[ 91 160 194 175 143 131 144 151  72  97 182  67 170 128 146  93 145 146
 136 141 145 147  71 110 146 134 130 116 147 159 106  87 163 111 137 111
 183 141 181] = P
[203  86 136 135 158 104 146 128  86 109 145 106 111 131 114 101 159  98
  94 137 101 123  69 140 117 132  88 135 140 123 134 124 131  83 137 123
 135 162  96] = J
[ 72 108 155 137  99 107 133 126 146  66  80 105 181 174 127  47 150 128
 157 149 117 167 118 141  98 109 118 158  72 135 130  99 162 147 119 111
 151 138 145] = N
miss N: [ 66 126 157 138 149  99 107 158 130 155 150 119 118  47 109 145 117 181
  99 146  72 137 108 162 118 147  98 127 128  72 174 141 167 135 133  80
 111 105] => [151]
miss P: [143  71 144 145 151  67 116 146 159 128  93 147 141 111 131  91 182 130
 106 146 170 134 111 147 145  72 136 110 141  97 160  87 175 137 181 183
 163 146] => [194]
miss N: [150 149  99 109  47 147 162 105 133  98 111 135 157 107 151 167 128 181
 118 130  72 155 137 174 117 119  80  99  72 145 138 127 158 146  66 141
 118 108] => [126]
miss J: [123 131 137 137 132  86 203 106 123  69 124 140 128 111 162  98 140  94
 101 146 123 104 158 136 131 135 135  88 159 101 117 145 135 134  96 109
  86 114] => [83]
then: [ 72 108 155 137  99 107 133] => [126]

[114  74  95  99]  X
[102  65 111 100]  V
[103 150 138 155]  K
[124 145 128 146]  E
[128 217  89  88]  U
[149 138 124 100]  Z
[156 115 126 135]  M
[ 70 138 150  59]  T
[205  73 173 205]  S
[134 195  60 112]  R
[ 95 156 112  96]  F
then: [217  89] => [88]
then: [138 150] => [59]
then: [150 138] => [155]
miss M: [126 156 115] => [135]
miss K: [155 138 150] => [103]
miss E: [124 128 145] => [146]

[140 117 108 159 115 121 109 132 113 141 111 131 102 143 127 147 136 143
 128 125 115 109 138 130 139 135 124] = C
[141 130 132 123 112 123 126 135 128 129 128 134 124 117 150 136 148 142
 118 129 128 127 129 124 121 139 137] = Q
[129 141 153 161  96  57 109 120 112  75  75 110 111 112 115 126  94 119
 131 106 158 161 111 149 137 127 159] = G
[122 128 116 115 132 114 149 115 122 129 112 138 136 114 147 121 150 129
 132 132 116 110 128 124 122 150 130] = D
[116 145 143 133 113 117 107 133 105 116 138 129 125 126 151 112 129 119
 128 120 112 129 108 140 120 117 124] = L
[121 115 140 108 117 109 159 132 113 141 111 131 102 143 127 138 142 140
 141 120 120 133 121 123 128 116 132] = Y
then: [119 128] => [120]
miss Y: [120 123 138 111 102 127 159 131 140 115 113 133 141 121 132 143 140 128
 142 117 120 141 121 132 116 108] => [109]
then: [121 115 140 108 117 109 159] => [132]
then: [119 131 106 158 161 111] => [149]
miss L: [120 129 151 129 119 116 112 138 126 107 117 143 133 113 140 124 133 125
 108 129 120 128 105 112 117 116] => [145]

[122 127  93 148 146 143 137 130 122] = A
[143  93 127 122 137 148 146  90 139] = W
[139  65 105 106 169 182 144 124 108] = B
[122  57 102  99 171 177 143 130 108] = H
then: [122 127] => [93]
miss B: [108 139 124 144 105 182 169  65] => [106]
then: [143  93 127 122 137 148 146] => [90]
then: [137 130] => [122]
then: [137 148] => [146]
then: [ 93 148 146 143] => [137]

[183 171 116 124 181 127 170  97 136 116 169 117 103 129 125 132 156 133
  98 142  57 118 122 130 115  70 123 128 129 126 208  67  91 163  88  78] = zop
[177 150 135 132 171 149 146  86 122 148 124 101 101  95 125 146 159 127
 112 178  64 148 122 135 150  86 127  99 149 156 217  67  89 181 105 104] = pof
[175 177 112 136 179 121 189 105 136 104  75 122 108 136 126 128 165 135
 107 127  64 112 122 133 121  70 127 134 118 122 208  75  93 159  84  83] = senes
[127 162 178 145 176 138 152  88 127 141 110 106 100 109 125 139 153 128
  98 163  57 142 122 130 104  80 124 110 149 146 211  61  88 172  98  88] = rigos
miss zop: [ 57 123  78 133 118 183 181 116  67  98  97 169 171  70 130 125 132 128
 142 170 117 122 115 156 103 126 208 136 163  91 124 129 129 127 116] => [88]
miss rigos: [110 127 106 141 100  57  88 146 128  98  98 127  88 130  80 110  61 109
 122 211 176 104 162 149 138 152 139 125 142 172 124  88 153 145 178] => [163]
miss pof: [ 89 217 148 101 150 125  67 146 135  95  99 171 149 127 122 148 104 135
 124 127 122  64 105 159  86 156 181  86 149 146 101 150 177 112 178] => [132]
then: [127 112 178] => [64]
miss zop: [ 88 130 132 128 117  57 116 136 118  91 127 208 171 181  78 142 129 123
 163  70 125 183 126  67 169 133 129 122 116  98 115 156  97 103 124] => [170]
miss zop: [ 88 123 126 142 124 127 118 133 208  57 170  91 129  98 115 163  97 183
 128 103 116 171 169 181  78 136 130 116 122  70 129 156  67 117 132] => [125]

[114 199 180 117] : zira
[205 143  66 168] : sav
[ 89  91 212  88] : fozat
[181 139 134 188] : Fev
[130 157 153 117] : Fot
[205 117  66 168] : Tav
[205 117 156  77] : Kufo
[114 199  69 133] : Gup
[49 40 71 61] : rori
which: [114 199  69 133] => Gup
miss fozat: [ 91  89 212] => [88]
which: [205 117  66 168] => Tav
miss Gup: [199 133 114] => [69]

[105 125 156 141 130 160] -> kam
[131 150 108  67 144  99] -> vetam
[101 134 141 140 116 205] -> paz
[137 113 114  53 146  86] -> Gugo
[169 110 125 106 101 144] -> Kuv
[133 127 162 135 142  92] -> sep
[114  84 118 146 130 100] -> dibo
[140 102 178 140 135  65] -> napo
[155 167 126 128  78 151] -> leni
[ 86 108 104 166 152  86] -> lag
[139 136  85 137  73 104] -> vutid
miss Kuv: [144 110 169 125 106] => [101]
miss paz: [141 116 101 134 205] => [140]
then: [136  85] => [137]
miss Gugo: [ 53 146 137  86 113] => [114]
then: [156 141 130] => [160]
miss leni: [151 167 155 126  78] => [128]

[206 134 177  95]  zimu
[156  50 160 157]  reku
[121  92 108 192]  vep
[121 137 141 121]  vomul
[116 137 141 113]  nefa
[ 38  86 164  96]  gaka
which: [121 137 141 121] => vomul
miss zimu: [134  95 177] => [206]
miss nefa: [116 113 137] => [141]
then: [ 92 108] => [192]

[149  91 136 133 101 171 142] -> Pim
[140 108 100 145 108 124 139] -> zibu
[150  77  74 223 146 158 141] -> papu
[ 74 223 145  91 172 142 109] -> Mikor
miss zibu: [100 108 108 139 124 145] => [140]
then: [145  91] => [172]
then: [ 74 223 146] => [158]
then: [150  77] => [74]

[131 172 160 187 133 137 127 152 133 121 116 128 140 105] = rala
[148 129 132 147 102 173 128 111 114 164 126 111 140  85] = pesas
[148  78 116 116 101 150 123  95 133 118 110 130 172 120] = Gunu
[ 75 121  96 138 139 101 146 135 129 146 148 127 100 159] = Sifur
[126 144 141 152 138 134 115 139 145 143 149 151 196 149] = gipa
[131 172 160 187 133 129 127 152 133 121 116 128 140 105] = rizu
[126 144 141 152 138 134 115 139 145 143 149 151 196  82] = Kaba
[170  98 116 137 160 103 153 142 157 123 110 111 101 121] = lota
[177 152 164 115 137 164 111 111 146 160 126 121 133  92] = Gazog
then: [152 164 115 137 164 111] => [111]
miss Kaba: [143 196 152 126 144 141 138  82 151 115 149 134 139] => [145]

[114 128 131 144 109 159 103 155 111 137 108 144 175  77] = dudef
[119 121 114 179 113 153  73 188  91 152 128 161 138 129] = Gedi
[105 134 166  95 154 145 120 107 123 171  89 107 172 107] = fenek
[160 120 189  85 159 123 120  90 156  89 171  73 192  56] = maf
[ 89 135  97 175  92 140 134  57 163 100 144 153  99 161] = fepa
then: [ 89 171] => [73]
miss Gedi: [179  91 129  73 152 161 153 188 119 138 113 128 121] => [114]
then: [128 131 144 109 159 103 155 111 137 108 144] => [175]
then: [ 89 135  97 175  92 140 134  57 163 100 144] => [153]
then: [128 131] => [144]
miss fepa: [144 161  89  92 175 153  97 163 140 134  99  57 100] => [135]

